13.3, 1.2
-1.6, -25.0
39.0, 39.0
4.4, 37.0
-16.7, -33.5
29.4, 56.7
53.5, 11.5
-9.3, 30.4
11.8, 47.1
-11.2, -31.2
-55.5, 10.9
=>
1.2, 13.3
-25.0, -1.6
39.0, 39.0
37.0, 4.4
-33.5, -16.7
56.7, 29.4
11.5, 53.5
30.4, -9.3
47.1, 11.8
-31.2, -11.2
10.9, -55.5

11.6, 26.5, -28.6, -13.0, -12.1, 12.5, 14.4, -33.1, 29.6, 3.5, -22.6
-5.2, 14.8, -4.4, -8.1, 0.7, 3.6, 2.7, -11.2, 6.5, 5.7, -12.6
-24.6, 23.1, 9.5, -13.8, 11.6, 0.7, -3.4, -7.0, -4.2, 14.2, -19.7
16.0, 27.5, -33.6, -13.2, -15.2, 14.2, 16.8, -36.8, 34.2, 2.3, -23.5
11.9, 35.8, -34.9, -17.8, -14.0, 15.8, 17.8, -42.3, 36.7, 5.9, -30.6
-17.0, 20.3, 3.7, -11.8, 7.2, 2.0, -0.8, -9.1, 0.4, 11.0, -17.3
-16.1, 7.4, 11.1, -5.0, 8.9, -2.2, -4.8, 2.9, -8.4, 7.2, -6.3
-8.3, 33.0, -13.1, -17.8, -0.6, 8.9, 7.5, -26.9, 17.2, 11.6, -28.1
=>
-22.6, 11.6, 26.5, -28.6, -13.0, -12.1, 12.5, 14.4, -33.1, 29.6, 3.5
-12.6, -5.2, 14.8, -4.4, -8.1, 0.7, 3.6, 2.7, -11.2, 6.5, 5.7
-19.7, -24.6, 23.1, 9.5, -13.8, 11.6, 0.7, -3.4, -7.0, -4.2, 14.2
-23.5, 16.0, 27.5, -33.6, -13.2, -15.2, 14.2, 16.8, -36.8, 34.2, 2.3
-30.6, 11.9, 35.8, -34.9, -17.8, -14.0, 15.8, 17.8, -42.3, 36.7, 5.9
-17.3, -17.0, 20.3, 3.7, -11.8, 7.2, 2.0, -0.8, -9.1, 0.4, 11.0
-6.3, -16.1, 7.4, 11.1, -5.0, 8.9, -2.2, -4.8, 2.9, -8.4, 7.2
-28.1, -8.3, 33.0, -13.1, -17.8, -0.6, 8.9, 7.5, -26.9, 17.2, 11.6

9.7, 18.7, 45.8, -47.3, 13.2, 11.3
-5.9, 0.8, 37.9, 3.7, -5.3, -1.1
-2.6, -4.1, -10.6, 10.9, -11.5, -1.2
-3.2, 10.0, 18.3, -14.2, -8.6, 4.1
-8.6, 4.3, -2.0, 6.9, -30.5, 45.9
12.4, 19.4, 48.6, -56.0, 34.7, 9.7
7.2, -1.4, -9.9, 4.4, 11.8, -0.8
=>
11.3, 9.7, 18.7, 45.8, -47.3, 13.2
-1.1, -5.9, 0.8, 37.9, 3.7, -5.3
-1.2, -2.6, -4.1, -10.6, 10.9, -11.5
4.1, -3.2, 10.0, 18.3, -14.2, -8.6
45.9, -8.6, 4.3, -2.0, 6.9, -30.5
9.7, 12.4, 19.4, 48.6, -56.0, 34.7
-0.8, 7.2, -1.4, -9.9, 4.4, 11.8

47.3, 21.6, -11.8, 24.0, -8.4, -25.5, 40.8, -19.9, -16.3
-6.0, 5.8, -14.7, -22.6, -26.0, 10.2, 7.3, -23.7, 3.0
28.2, -23.5, 16.0, -9.7, 0.4, -3.4, 41.5, -42.9, -32.5
23.4, 50.9, -5.0, 31.6, 1.9, -11.1, -20.5, 57.8, 29.1
-41.2, 30.2, -44.3, -40.0, -25.4, -4.8, -36.9, -29.3, 4.9
19.4, 48.0, -17.7, -0.4, -14.6, 1.3, -19.2, 21.6, 20.0
2.6, -6.8, -2.8, 29.8, 21.9, 1.6, 7.6, 27.9, -16.6
-4.9, 28.0, -23.6, 23.8, 30.7, 1.2, -22.5, 43.6, 15.4
-34.2, -14.0, 6.2, 9.2, 29.1, 13.1, -16.5, 33.3, 15.9
=>
-16.3, 47.3, 21.6, -11.8, 24.0, -8.4, -25.5, 40.8, -19.9
3.0, -6.0, 5.8, -14.7, -22.6, -26.0, 10.2, 7.3, -23.7
-32.5, 28.2, -23.5, 16.0, -9.7, 0.4, -3.4, 41.5, -42.9
29.1, 23.4, 50.9, -5.0, 31.6, 1.9, -11.1, -20.5, 57.8
4.9, -41.2, 30.2, -44.3, -40.0, -25.4, -4.8, -36.9, -29.3
20.0, 19.4, 48.0, -17.7, -0.4, -14.6, 1.3, -19.2, 21.6
-16.6, 2.6, -6.8, -2.8, 29.8, 21.9, 1.6, 7.6, 27.9
15.4, -4.9, 28.0, -23.6, 23.8, 30.7, 1.2, -22.5, 43.6
15.9, -34.2, -14.0, 6.2, 9.2, 29.1, 13.1, -16.5, 33.3

1.8, -4.1, -1.6, 4.1, -13.7, -1.5, -0.3, -0.3, -1.8, 18.1
0.2, 4.1, -0.4, -0.6, 8.4, 1.7, -1.9, 1.9, -1.5, 43.6
1.0, 2.8, 7.2, 3.2, -6.2, 0.3, -2.1, -0.1, 3.0, -58.3
-0.2, -0.2, 0.2, 5.2, -0.8, -2.2, 1.3, -0.4, 6.0, 37.8
2.1, 4.3, -17.7, 8.5, -5.8, -1.0, -0.1, 0.7, 4.0, -0.7
0.9, 2.0, -6.3, 5.5, 5.7, -0.2, 0.4, -1.5, 0.3, -45.7
0.2, -1.0, 4.3, 13.6, 7.1, -0.9, 0.6, 0.5, -5.3, -29.9
1.6, 1.5, -9.2, 2.6, -8.4, 0.8, -2.3, -0.1, -2.8, -2.4
-0.6, -8.3, -2.8, -2.6, -2.5, -0.4, -0.4, -0.2, 0.9, -21.5
=>
18.1, 1.8, -4.1, -1.6, 4.1, -13.7, -1.5, -0.3, -0.3, -1.8
43.6, 0.2, 4.1, -0.4, -0.6, 8.4, 1.7, -1.9, 1.9, -1.5
-58.3, 1.0, 2.8, 7.2, 3.2, -6.2, 0.3, -2.1, -0.1, 3.0
37.8, -0.2, -0.2, 0.2, 5.2, -0.8, -2.2, 1.3, -0.4, 6.0
-0.7, 2.1, 4.3, -17.7, 8.5, -5.8, -1.0, -0.1, 0.7, 4.0
-45.7, 0.9, 2.0, -6.3, 5.5, 5.7, -0.2, 0.4, -1.5, 0.3
-29.9, 0.2, -1.0, 4.3, 13.6, 7.1, -0.9, 0.6, 0.5, -5.3
-2.4, 1.6, 1.5, -9.2, 2.6, -8.4, 0.8, -2.3, -0.1, -2.8
-21.5, -0.6, -8.3, -2.8, -2.6, -2.5, -0.4, -0.4, -0.2, 0.9

-7.0, 9.9, 16.1, -33.6, -20.7
-20.8, 25.5, -14.4, -35.3, -11.6
-13.8, 31.8, -17.6, -31.3, -14.7
23.4, 12.7, -17.6, 28.0, 45.1
=>
-20.7, -7.0, 9.9, 16.1, -33.6
-11.6, -20.8, 25.5, -14.4, -35.3
-14.7, -13.8, 31.8, -17.6, -31.3
45.1, 23.4, 12.7, -17.6, 28.0

14.1, 2.7, 17.9, -2.0, -10.1, -5.9, 17.9, 6.9, -7.1, 0.1, 3.8, 6.1
-52.9, -17.9, 3.3, 32.5, -8.0, 3.9, -16.8, 21.7, -29.9, 25.6, 29.5, -0.6
8.5, 14.4, -0.2, 2.5, -16.0, 6.5, 0.3, -8.0, 10.3, 23.5, 6.4, 14.6
-52.8, -17.2, 8.5, 33.1, -11.7, 2.3, -16.7, 17.2, -29.9, 25.7, 30.2, 3.1
3.8, -19.5, 11.9, -2.6, 10.8, 0.1, -16.1, -11.9, 7.2, 0.6, -10.9, 1.9
-2.6, -5.3, 16.9, 23.5, -15.9, 2.4, 10.9, -9.2, -10.4, 1.5, 18.0, 14.6
-16.3, 13.2, 8.9, -20.9, -14.4, 7.7, -4.8, -12.1, 10.5, 12.5, -10.5, 0.3
14.9, 3.8, 0.2, -21.2, 3.6, -7.0, 16.8, 27.0, -17.8, 5.4, 0.4, -1.2
=>
6.1, 14.1, 2.7, 17.9, -2.0, -10.1, -5.9, 17.9, 6.9, -7.1, 0.1, 3.8
-0.6, -52.9, -17.9, 3.3, 32.5, -8.0, 3.9, -16.8, 21.7, -29.9, 25.6, 29.5
14.6, 8.5, 14.4, -0.2, 2.5, -16.0, 6.5, 0.3, -8.0, 10.3, 23.5, 6.4
3.1, -52.8, -17.2, 8.5, 33.1, -11.7, 2.3, -16.7, 17.2, -29.9, 25.7, 30.2
1.9, 3.8, -19.5, 11.9, -2.6, 10.8, 0.1, -16.1, -11.9, 7.2, 0.6, -10.9
14.6, -2.6, -5.3, 16.9, 23.5, -15.9, 2.4, 10.9, -9.2, -10.4, 1.5, 18.0
0.3, -16.3, 13.2, 8.9, -20.9, -14.4, 7.7, -4.8, -12.1, 10.5, 12.5, -10.5
-1.2, 14.9, 3.8, 0.2, -21.2, 3.6, -7.0, 16.8, 27.0, -17.8, 5.4, 0.4
